(in the rows, 128 means zero)
Each row of numbers stands for one thing and depends on some of the facts below. Use the named rows to name the rest.

Some facts about the things:
j_103	σ	c; j_104	σ	d; j_109	σ	a; j_111	σ	d; j_118	σ	f
j_119	σ	f; j_129	σ	a; j_130	σ	a; j_131	σ	d; j_133	σ	a
j_136	σ	a; j_142	σ	a; j_148	σ	e; j_150	σ	a; j_163	σ	a
j_165	σ	a; j_169	σ	e; j_17	σ	a; j_174	σ	a; j_179	σ	e
j_185	σ	a; j_195	σ	c; j_201	σ	a; j_213	σ	a; j_23	σ	a
j_244	σ	a; j_246	σ	f; j_25	σ	a; j_256	σ	c; j_261	σ	c
j_264	σ	a; j_27	σ	a; j_273	σ	a; j_284	σ	a; j_296	σ	d
j_298	σ	a; j_299	σ	a; j_314	σ	g; j_321	σ	d; j_325	σ	b
j_332	σ	f; j_355	σ	c; j_361	σ	b; j_363	σ	c; j_377	σ	a
j_382	σ	b; j_384	σ	a; j_391	σ	e; j_426	σ	a; j_432	σ	e
j_443	σ	e; j_444	σ	a; j_456	σ	b; j_457	σ	a; j_46	σ	b
j_470	σ	a; j_474	σ	a; j_49	σ	a; j_493	σ	b; j_494	σ	c
j_505	σ	e; j_511	σ	d; j_520	σ	d; j_522	σ	a; j_525	σ	a
j_528	σ	e; j_53	σ	a; j_536	σ	c; j_538	σ	a; j_547	σ	a
j_548	σ	d; j_561	σ	a; j_563	σ	d; j_565	σ	c; j_571	σ	b
j_575	σ	c; j_580	σ	g; j_582	σ	e; j_589	σ	c; j_591	σ	d
j_592	σ	d; j_597	σ	e; j_598	σ	a; j_6	σ	a; j_603	σ	c
j_605	σ	a; j_61	σ	g; j_610	σ	a; j_616	σ	a; j_64	σ	d
j_65	σ	b; j_658	σ	b; j_665	σ	f; j_666	σ	b; j_668	σ	a
j_673	σ	a; j_687	σ	a; j_695	σ	a; j_696	σ	d; j_71	σ	b
j_710	σ	f; j_737	σ	g; j_750	σ	c; j_751	σ	b; j_752	σ	a
j_758	σ	c; j_767	σ	c; j_769	σ	d; j_771	σ	g; j_780	σ	a
j_781	σ	g; j_782	σ	b; j_795	σ	f; j_798	σ	a; j_799	σ	a
j_802	σ	a; j_803	σ	c; j_808	σ	c; j_813	σ	b; j_814	σ	d
j_816	σ	b; j_826	σ	g; j_831	σ	d; j_832	σ	c; j_835	σ	f
j_836	σ	a; j_865	σ	a; j_869	σ	b; j_878	σ	c; j_888	σ	a
j_892	σ	b; j_901	σ	d; j_906	σ	b; j_908	σ	e; j_938	σ	a
j_949	σ	a; j_951	σ	c; j_956	σ	a; j_963	σ	a; j_972	σ	d
j_976	σ	b; j_99	σ	b; j_103	ω	j_244; j_104	ω	j_528; j_109	ω	j_426
j_111	ω	j_666; j_129	ω	j_377; j_131	ω	j_163; j_133	ω	j_17; j_136	ω	j_803
j_148	ω	j_901; j_150	ω	j_813; j_163	ω	j_605; j_169	ω	j_878; j_17	ω	j_795
j_179	ω	j_296; j_185	ω	j_565; j_195	ω	j_150; j_201	ω	j_456; j_23	ω	j_751
j_244	ω	j_571; j_246	ω	j_816; j_256	ω	j_65; j_261	ω	j_103; j_264	ω	j_808
j_273	ω	j_826; j_284	ω	j_758; j_298	ω	j_598; j_299	ω	j_798; j_314	ω	j_780
j_321	ω	j_494; j_325	ω	j_299; j_332	ω	j_658; j_363	ω	j_951; j_377	ω	j_355
j_382	ω	j_836; j_384	ω	j_511; j_391	ω	j_525; j_426	ω	j_520; j_443	ω	j_687
j_444	ω	j_27; j_456	ω	j_213; j_457	ω	j_174; j_46	ω	j_547; j_470	ω	j_391
j_474	ω	j_563; j_493	ω	j_470; j_494	ω	j_906; j_505	ω	j_799; j_511	ω	j_246
j_520	ω	j_332; j_522	ω	j_668; j_525	ω	j_148; j_528	ω	j_46; j_53	ω	j_64
j_547	ω	j_443; j_548	ω	j_118; j_561	ω	j_610; j_563	ω	j_382; j_565	ω	j_750
j_571	ω	j_949; j_575	ω	j_321; j_580	ω	j_284; j_582	ω	j_888; j_589	ω	j_908
j_591	ω	j_580; j_592	ω	j_129; j_597	ω	j_314; j_6	ω	j_591; j_605	ω	j_142
j_61	ω	j_457; j_610	ω	j_264; j_616	ω	j_976; j_65	ω	j_71; j_658	ω	j_781
j_665	ω	j_165; j_666	ω	j_938; j_668	ω	j_493; j_673	ω	j_384; j_687	ω	j_616
j_695	ω	j_582; j_696	ω	j_195; j_71	ω	j_869; j_710	ω	j_767; j_737	ω	j_130
j_750	ω	j_737; j_751	ω	j_538; j_752	ω	j_665; j_758	ω	j_802; j_767	ω	j_261
j_771	ω	j_131; j_780	ω	j_185; j_781	ω	j_256; j_782	ω	j_133; j_798	ω	j_273
j_799	ω	j_298; j_802	ω	j_963; j_813	ω	j_53; j_814	ω	j_505; j_816	ω	j_169
j_826	ω	j_603; j_831	ω	j_99; j_832	ω	j_835; j_835	ω	j_673; j_836	ω	j_814
j_865	ω	j_561; j_869	ω	j_592; j_878	ω	j_575; j_888	ω	j_972; j_892	ω	j_710
j_901	ω	j_771; j_906	ω	j_109; j_908	ω	j_201; j_938	ω	j_23; j_949	ω	j_6
j_951	ω	j_892; j_956	ω	j_782; j_963	ω	j_49

Some things and their rows:
j_814: [166 141  86 120 191 120 169 180 103 161 136  77  56 133  45 115 186 104
 106 161 178 102 151 132 133  95  98  90 128 152 147]
j_528: [146 111 147 151 130 119 111 107 150 108  88 114 139 120 109 151 143 142
 107 130 115 120 167 159 113 183 127 141 133 115 102]
j_27: [127 132 102 113 117 127 127 118 123 128 141 133 126 140 136 129 121 111
 140 148 141 137 153 108 137 155 117 117  98 145 135]
j_520: [108 152 165 119 161 158 127 139  76 168 185 103 184 125  75  84  58 168
 179 158 166 155 113 176 164  95 116 168 159 120 132]
j_901: [129 132 162  90  40 178 162  93  84 139 156 202  90 153 130  61 148 102
 114  72  67 103 122 157 105  94 166 151 166  92 198]
j_808: [160 116 119 157 150 101 118 141 121 136 102 147 137 130 115 123 164 128
 146 123 132 104 130 118 131 127 126 135 134 155 123]
j_150: [135 121 110 115 100 122 119 110 135 104 118 107 113 127 135 137 119 128
 119 133 137 133 149 126 127 142 118 116  93 128 118]
j_470: [128 141 109  72  42 147 157  86  93 135 176 215 101 163 172  77 139  76
 159 100  83 114 141  86 127 118 142 126 111 142 192]
j_314: [162 102 148 170 147 103 115 115 154 104  74 123 144 116 113 155 162 144
 117 121 106 108 150 154 112 165 126 149 151 126  93]
j_136: [126 123 112 112  99 126 125 116 132 106 127 111 112 130 142 134 112 129
 125 131 136 138 135 124 127 128 121 117  97 124 123]
j_119: [105 154 147 118 157 147 125 139 129 148 140 146 134 121  93 123 126 125
 115 135 122 127 164 115 129 177 155 119 148 121 139]
j_165: [128 133 102 114 117 126 126 116 123 128 139 132 126 139 135 130 123 110
 140 149 142 137 153 108 136 156 116 117  97 145 134]
j_332: [100 168 164  99 149 151 119 130  94 137 188  90 179  86  89  89  37 182
 149 129 145 148 110 143 169  74 137 146 163 107 123]
j_616: [138 123 112 130 115 115 102 100 139 121 110 131 143 135 120 146 131 121
 134 155 140 134 194 121 130 214 115 124  86 145 115]
j_325: [141 139 138 146 156 102 120 128 155 156 119 149 149 118 123 145 164 124
 124 124 108 105 149 103 129 156 126 124 135 146 119]
j_658: [137 168 142 124 163 112 121 119  99 165 190 112 213  91 120 100  77 159
 171 133 136 123  97 115 185  61 103 153 156 151 124]
j_522: [128 128 116  84  48 141 146  94 111 111 153 167  94 145 166  96 124 106
 136  98  98 122 127 109 122 103 137 123 108 123 159]
j_666: [144 129 144 144 137 101 117 122 162 133 108 124 136 104 128 148 156 140
 104 105 102 104 134 121 121 129 128 124 136 126 108]

Which thing is each row?
No name comes twice in this set of rows, the named rows included.
[103 111 137 179 159 163 152 152 148 101  97 130 128 123 195 170 146 102
  55 108  99 138  29 146 100 101 160 137 201  92 143]  j_580
[152 153 141 124 123 161 127  98  56 128 168  71 177  90  84  83  68 155
 101 130 154 126 106 191 173  61 112 167 172 104 152]  j_592
[ 40 138 198 107 191 139 118 196 169 176 150 154 132 153  82 127  88 179
 218 153 138 174 153 123 108 184 160 124 128 118  82]  j_246
[173 148  82 125 197  77 159 171 142 164 136  99  82 113  95 138 202 105
 117 135 143  82 137  73 140  79  93  78 122 177 126]  j_382
[ 59 140 183 111 182 139 119 181 164 168 141 156 127 145  85 130 107 161
 184 146 131 160 162 119 109 190 161 121 131 118  98]  j_835
[129 132 161  95  49 176 159  95  87 137 152 194  92 151 126  65 146 105
 113  75  72 104 124 157 106  97 163 150 163  92 193]  j_131
[141 139 151 104  67 125 150  95 130 140 148 200 114 127 167  95 165 109
 122  59  50  86 111  98 117  80 153 133 154 121 164]  j_493
[174 136  69 119 195  97 176 175 121 145 137  83  62 130  80 129 191  96
 124 157 163  97 142  99 135  84  88  84 124 172 135]  j_505
[ 96 148 171 124 181 107 120 159 143 179 173 134 186 123 118 118  86 176
 215 140 134 147 104 113 151  95 116 145 139 145  92]  j_906
[107 110 167 136 160 103 114 176 129 139 135 115 155 129 114 106  82 202
 227 122 152 150  74 144 136  51 124 155 134 132  76]  j_494

The same things again, as new rows of numbers:
Some things and their rows:
j_908: [125 203 174 122 206 190 122  82  79  99 107 123 170 132 160 178 132  86
 124  51 127  56 113 165 127 164 138]
j_563: [146 104 110 129  60 153 134 152  98 110 168 103  93  93  90 102 101  90
 137 146 142 147 125 129 115  98 123]
j_195: [160 146 143 137 210 154  80 134 185 200 191  95 171 156 130 128 137 156
 200  82 120 109  60 156 113 145 125]
j_696: [146 162  64  81 170 186  89 141 136 212 161  95 138 102  89 117  79 100
 159  75 148 163  66 154 147 124  91]
j_769: [129 123 133 121 117 144 129 128 101 139 128 137 112 101 113 130 132  91
 123 116 142 152 137 127 145 105 113]
j_355: [148 105 234 182 152 127 137 135 139 110 157 129 131 147 173 149 179 141
 158 146 117  82 119 126 105 129 169]
j_71: [146 134 164 136 123 126 126 154 133 101 164 142 134 142 143 134 107 124
 119 142 115 106 134 127 134 183 162]
j_869: [144 135 168 133 131 125 130 155 130 111 165 145 131 132 154 135 109 122
 119 141 116 107 138 126 133 177 163]
j_547: [104 101  84 139 147 100 140 145 136 108  35 147 160 118 135 111 103 129
 120  91 122 184 118 104 155  97 105]
j_737: [130 166 150 122 136 103 111  90 118 225 132 174 120 119 110 145 179 129
 121 146 171 144 135  96 115  92  81]
j_750: [132 159 167 145 153  97 103  86 151 172 168 156 143 195 125 158 226 179
 161 112 145 127 144 115 110 164 113]
j_213: [113 145 192  89 226 169 146 130 134 145  71 125 128  99 210 170 131 132
 102 161 103  81 102 155 150 114 178]
j_165: [117 106 166 129 118  91 138  92 149 169 116 141  79 124 148 134 192 183
 111 184 122 131 194 128 131  96 154]
j_494: [131 126 161 142 130 130 127 130 135  77 164 119 151 176 138 159 166 133
 155 120 119  81 112 128 109 170 133]
j_119: [112 109 146 100 167 135 157 120  96 118 162 134 116  96  75  98 149 103
  97 159 104 160 130 145 156 111 112]
j_528: [105 111 145 173 192  89 138 130 133  52 126 146 180 173  99 106 149 120
 142  49  89 156 118 133 151 179 112]
j_901: [104 106 153 102 134 117 142 134 120 121 147 144 109 116 112 149 163 114
 106 149 115 146 142 124 156 144 126]
j_878: [135 149 142 159 101 141 116 117 113  90 137 124 156 164 143 154 142 114
 159  93 149  80 119 123  97 142 119]

Name these rows:
No name comes twice in this set of rows, the named rows included.
[179 158 134 124 201 154  82 159 179 226 188 114 146 117 131 104  78 139
 158 100 113 131  76 154 140 168 154]  j_813
[125 143 152 130 177 142 104  68 154 126 168  87 129 127 117 151 152 123
 137  64  85  50 155 194 127 162 147]  j_582
[111 198 120 114 155 113 112  68 121 149 192 135 148 212  69 134 198 172
 143  84 143 142 152 131 124 210  90]  j_597
[157 183  70  81 116 174 109 156 135 209 218  75 116 165  94  90 115 207
 170 210 168 162  64 127  79 136 114]  j_136
[119 122 141 196 167 102 131 112 107  64  91 151 180 154 108 100 118  97
 145  20 122 151 125 123 138 142 105]  j_443
[ 93 188 128  76 193 173 109 110 138  95 131 108 185 174 163 229 152 108
 132  77 103  35  86 155 142 210 115]  j_589
[150 116 157 175 108 132 132 136 116  68 217  90 119 162  84  90 133 139
 168 125 108 107 125 150  86 155 144]  j_505
[136 117 114 163 138  95 118 150 139 102  80 174 174 131 132 109  77  92
 122  50 125 168 130 104 168 167 122]  j_46
[145 129 211 188 171 146 135 149 103  85  90 149 174 146 187 147 138 104
 159  97 148 104  88 108 113 127 144]  j_808
[138 147 171 144 145 117 128  93 124 226  82 162 102 117 155 119 180 178
 127 155 171 171 165 108 118  77 137]  j_130
[107 151  44  71 111 159  98  85 160 157  90  79 122  96 139 162 103 110
 110  87 119  80 147 173 133 105 123]  j_695

Now the same things, written a new way:
Known rows:
j_563: [137 145 152 106 130 101 154 156  84 101 138 157  88 121 118 148 122  89
 153 133  70  86 102 150 127 149]
j_780: [135 143 131 107 131 103 151 146  87 108 138 124  89 109 118 149 110  68
 152 114  94  95 104 153 127 150]
j_363: [133 149 131 112 149 114 148 138  93 141 138 124  82 103 132 151  96 147
 157 111  77 131 103 156 128 148]
j_494: [137 151 178 130 132 130 142 144  89 154 197 179  84 103 131 138  99  98
 231 110  67 154 101 190 130 147]
j_835: [134 164 131 107 146 103 144 141 105 144 138 110  80 103 128 139 100  94
 174 110  73 103 102 156 128 148]
j_771: [153 165 132 112 130  96 139 138  75 101 140 147  81 104 116 146  97  74
 153 111  68  87 159 186 129 152]
j_888: [136 154 137 106 130  99 141 139  83 113 137 125  92 103 116 146 105  65
 153 111  80 107 105 167 128 152]
j_668: [140 154 130 105 130  98 140 137  86 101 139 134  84 109 116 145  94  63
 152 109 100  93 118 179 127 147]
j_49: [139 168 180 105 131  99 141 138  75 130 145 110 111 102 116 143 144  71
 152 114  67 109 101 180 128 157]
j_548: [135 155 146 107 131  97 142 139  84 103 137 143  85 104 116 145 111  87
 152 117  66  87 119 151 127 151]
j_456: [135 147 132 107 131 107 141 138  83 118 143 115  97 114 115 151 107  80
 156 110  84 120 111 159 127 149]
j_826: [134 148 142 106 132  99 145 141  75 130 138 134  81 102 115 153  99  82
 152 111  67  88 111 152 127 148]
j_298: [135 145 153 106 130  98 145 154  77 113 138 129 106 117 115 148 123  69
 153 122  92  90 102 152 128 151]
j_391: [148 184 138 108 133 100 139 138  83 104 141 193  82 103 117 138  97  66
 153 112  76  90 151 160 131 152]
j_355: [138 158 166 110 133  97 141 137  76 166 153 109  96 101 125 147 130 157
 164 108  66 137 103 160 129 147]
j_520: [153 143 207 107 134 110 150 150  75 102 186 219  81 101 135 160  97  64
 167 146  67 129 118 164 127 156]
j_99: [141 156 165 107 131  97 141 137  74 142 162 109 129 108 116 143 138  94
 155 109  69 122 103 165 128 152]
j_589: [134 147 131 116 149 107 141 138  96 136 139 120  81 102 131 152  97 140
 160 111  79 127 101 158 128 149]

Rows to name:
No name comes twice in this set of rows, the named rows included.
[155 189 138 108 133 100 140 138  84 104 142 194  81 103 117 139  97  65
 153 112  78  90 159 165 131 152]  j_148

The same things again, as new rows of numbers:
Known rows:
j_908: [114 118 137 128 146 110  93 134 136 122 131 125 126 128]
j_201: [126 120 129 151 121 117 110 129 119 109 127 134 128 136]
j_103: [158 153 203  90 104 187 128 116 107 172 104 186 175 150]
j_131: [ 57 107 102 135 125 153 166 152  92 156 181  80 218  87]
j_592: [ 62  85 112 134 130 176 176 110 172 151 104 160  39 151]
j_104: [125  90 147 128  83 102 112 122 156 116 145 139 126  89]
j_511: [219  95 110  81 144 173 135 134 130  99 174  56 131  94]
j_505: [ 92 177  48  71 125 133  61 180 121  94 120 165 105 185]
j_666: [134 168 126 125 139  61 133 121 149 134 113 124 130 116]
j_563: [102 150  54  66  81 149  96 167 128 101 133 168 116 157]
j_673: [211 114 116 124 161 153 119 133 109  89 156  65 132 120]
j_668: [ 82 123 110 167 147 137 144 144  82 134 158  91 192 119]
j_195: [127 147 148 126  94 132 128 142 145 129 138 142 112  89]
j_49: [141 123 163 130 128 151 112 112  96 137 106 163 164 174]
j_71: [ 80 149 110 144 184 120 198 101 180 166  73 138  28 161]
j_118: [132 127  97 105 102  91 157 108 145 137 125 137 144 119]
j_61: [124 118 131 103 110 122 111 142 140 151 132 119 114 102]
j_355: [ 79 134 138 141 121 171 172 127 166 155 106 159  43 123]

Which thing is each row?
No name comes twice in this set of rows, the named rows included.
[133 169 123 120 149  76 142 121 143 140 112 121 132 125]  j_361
[147 151 174 105 102 166 130 130 122 153 122 159 147 121]  j_363
[106 166  55 105 107 138  87 165 105  88 116 167 111 184]  j_598
[156 153 200  91 103 185 129 118 109 171 107 184 172 147]  j_261
[ 60 125 103 176 155 141 159 151  66 144 171  70 222 110]  j_525
[114 146 105 132 198 134 201 103 174 158  86 109  31 156]  j_658
[ 85 146 108 143 188 125 200 100 179 164  74 131  25 161]  j_65
[115 101 128 115  93 126 120 129 144 122 141 142 128 110]  j_64
[146 124 170 125 129 158 109 108  90 142 103 168 174 181]  j_802
[ 90  95 114 119 158 181 174 122 173 175  99 115   8 138]  j_781
[ 68 124 105 172 152 139 152 148  70 140 166  78 211 113]  j_470

